Below are the code and all the weights of a small trained network. Each question names an input and a target symbol and asks about switching units off, where a switched-off unit gives its printed mean instead of its output.

import numpy as np


def w(rows, s, z=0):
    codes = np.array(rows[::2]) - 128.0
    scale = np.full(codes.shape[1], s)
    scale[-1] = z or s
    return codes * scale


def f(y):
    return y / 2 * (1 + np.tanh(0.7978845608 * (y + 0.044715 * y**3)))


def softmax(a):
    e = np.exp(a - a.max(-1, keepdims=True))
    return e / e.sum(-1, keepdims=True)


def log_softmax(a):
    a = a - a.max(-1, keepdims=True)
    return a - np.log(np.exp(a).sum(-1, keepdims=True))


def net(x, mask):
    ids = ['ΓΘΞΦΩαβζημπτ'.index(c) for c in x.split()]
    T = len(ids)
    res = E[ids] + P[:T]
    r = res
    for j in range(3):
        rows = slice(4 * j, 4 * j + 4)
        q, k, v = (r @ M[0][rows].T for M in (Q, K, V))
        z = softmax(np.where(np.tri(T) > 0, q @ k.T / 4**0.5, -1e9)) @ v
        o = O[0][rows]
        res = res + np.where(mask[j], z, o[:, -1]) @ o[:, :-1]
    y = f(res @ A[0][:, :-1].T + A[0][:, -1])
    res = res + np.where(mask[3:15], y, B[0][:, -1]) @ B[0][:, :-1]
    return log_softmax(res[-1] @ U[:, :-1].T + U[:, -1])


Q, K, V, O, A, B = {}, {}, {}, {}, {}, {}
E = w([
[3,148,93],'Γ',
[198,151,102],'Θ',
[53,191,159],'Ξ',
[65,176,168],'Φ',
[135,215,210],'Ω',
[131,85,88],'α',
[64,141,96],'β',
[125,240,225],'ζ',
[115,169,145],'η',
[115,146,133],'μ',
[204,94,85],'π',
[149,63,79],'τ',
],0.013)
P = w([
[148,197,148],'0',
[142,83,103],'1',
[135,90,219],'2',
[120,100,98],'3',
[151,248,139],'4',
[139,93,114],'5',
[169,76,203],'6',
[124,108,105],'7',
[104,157,163],'8',
[115,117,102],'9',
],0.017)
Q[0] = w([
[70,186,131],'head 1',
[87,104,113],'head 1',
[88,167,53],'head 1',
[139,221,80],'head 1',
[133,110,188],'head 2',
[106,2,254],'head 2',
[82,138,126],'head 2',
[124,111,229],'head 2',
[148,232,74],'head 3',
[130,160,209],'head 3',
[88,79,88],'head 3',
[36,146,98],'head 3',
],0.011)
K[0] = w([
[133,107,151],'head 1',
[181,150,120],'head 1',
[145,154,84],'head 1',
[134,224,107],'head 1',
[181,167,128],'head 2',
[133,188,53],'head 2',
[199,114,166],'head 2',
[114,205,153],'head 2',
[81,103,156],'head 3',
[96,129,186],'head 3',
[138,163,11],'head 3',
[115,107,116],'head 3',
],0.011)
V[0] = w([
[110,165,149],'head 1',
[137,196,131],'head 1',
[98,124,138],'head 1',
[177,92,179],'head 1',
[169,146,192],'head 2',
[93,246,176],'head 2',
[98,205,118],'head 2',
[50,182,108],'head 2',
[120,149,125],'head 3',
[184,138,229],'head 3',
[69,62,106],'head 3',
[90,130,182],'head 3',
],0.013)
O[0] = w([
[167,100,119,176],'head 1',
[157,79,122,186],'head 1',
[113,194,172,143],'head 1',
[116,191,56,77],'head 1',
[239,173,237,142],'head 2',
[128,202,114,255],'head 2',
[69,189,156,200],'head 2',
[147,169,2,206],'head 2',
[126,100,108,145],'head 3',
[44,213,113,83],'head 3',
[152,205,35,146],'head 3',
[47,173,71,159],'head 3',
],0.0061,0.0046)
A[0] = w([
[135,111,75,205],'neuron 1',
[118,91,120,42],'neuron 2',
[130,189,159,165],'neuron 3',
[125,51,65,53],'neuron 4',
[109,146,123,118],'neuron 5',
[95,115,128,180],'neuron 6',
[154,176,125,134],'neuron 7',
[180,106,122,144],'neuron 8',
[95,79,181,254],'neuron 9',
[102,88,90,57],'neuron 10',
[3,113,128,138],'neuron 11',
[129,85,122,50],'neuron 12',
],0.015,0.0034)
B[0] = w([
[207,161,187,208],'neuron 1',
[96,104,105,148],'neuron 2',
[90,73,121,253],'neuron 3',
[77,60,163,254],'neuron 4',
[109,165,105,159],'neuron 5',
[190,149,121,154],'neuron 6',
[122,80,100,196],'neuron 7',
[139,169,192,165],'neuron 8',
[160,183,106,183],'neuron 9',
[118,79,99,182],'neuron 10',
[254,96,112,233],'neuron 11',
[108,93,109,158],'neuron 12',
],0.0076,0.0078)
U = w([
[68,117,96,59],'Γ',
[39,145,114,152],'Θ',
[103,162,145,81],'Ξ',
[188,194,178,121],'Φ',
[45,169,166,138],'Ω',
[54,105,134,3],'α',
[193,194,251,158],'β',
[125,99,38,160],'ζ',
[137,163,179,41],'η',
[149,117,209,123],'μ',
[18,84,159,64],'π',
[159,216,2,208],'τ',
],0.007,0.0028)

Each question gives the input, a string of symbols that net reads in full, and the target symbol t.
The units are the heads (4 rows each of Q, K, V and O) and the neurons (one row each of A and B). Each row of codes is followed by its name. A weight is (code - 128) times the scale printed after its matrix; where a second scale follows, it is the last column's (O, A, B and U).
mask holds one flag per unit, heads first, then neurons. A switched-off unit (its flag False) gives its mean, the last column of its rows in O or B, instead of its output. The means were averaged over made-up inputs and are rounded, as every weight is.
A unit's drop is (log p(t) with every unit on - log p(t) with that unit switched off) / (log p(t) with every unit on - log p(t) with every unit switched off).
The circuit of an input: a set's keep is (log p(t) with only the set's units on - log p(t) with every unit switched off) / (log p(t) with every unit on - log p(t) with every unit switched off). Starting from the 12 units with the biggest drops (on a tie, the unit counted first), units are removed one at a time, each time the one whose removal leaves the highest keep (on an exact tie, the one counted first), for as long as the keep stays at least 0.8.
circuit, biggest first: the units of the circuit, biggest drop first
unit that matters most: the unit with the biggest drop
k most important neurons: the k neurons with the biggest drops, biggest first
heads that matter: for each layer, one digit per head in row order, 1 if its drop is at least 0.15 and else 0, layers parted by /
input Γ τ ζ τ Ω, target Ω: circuit, biggest first : [head 3]
input Γ π α, target τ: heads that matter : 110
input Γ Γ Ω, target τ: heads that matter : 011
input α β Γ Φ Γ τ Γ β β, target τ: circuit, biggest first : [neuron 4; head 2; neuron 11]
input Γ π τ, target τ: heads that matter : 110
input τ β Γ Θ π π α, target β: heads that matter : 011
input Ξ π η μ Γ Θ, target β: circuit, biggest first : [neuron 8; neuron 3; head 2]
input Φ Φ π Γ τ, target β: heads that matter : 110
input Γ Ω Γ, target τ: heads that matter : 010
input Γ β Γ τ, target π: circuit, biggest first : [head 2; neuron 4]
input Γ Γ π π τ, target β: circuit, biggest first : [head 2; neuron 8]
input Γ ζ π π α, target β: heads that matter : 110
input τ π β ζ Γ Γ ζ, target τ: circuit, biggest first : [head 2; neuron 11; head 3]
input β Γ Γ Γ ζ, target τ: circuit, biggest first : [head 3; head 2]
input π τ β, target β: circuit, biggest first : [head 2; neuron 9]
input Φ τ Γ π, target μ: circuit, biggest first : [head 2; head 3; neuron 8]
input β Γ Γ Γ Ξ, target τ: circuit, biggest first : [head 3]
input τ β ζ Γ ζ, target Ω: 2 most important neurons : [neuron 3; neuron 11]
input π Γ Θ τ, target π: circuit, biggest first : [neuron 4; head 2]
input Γ τ Γ Γ τ Γ Γ π Γ Γ, target ζ: unit that matters most : head 2
input η τ β Θ Γ Γ Γ π Γ, target τ: heads that matter : 000
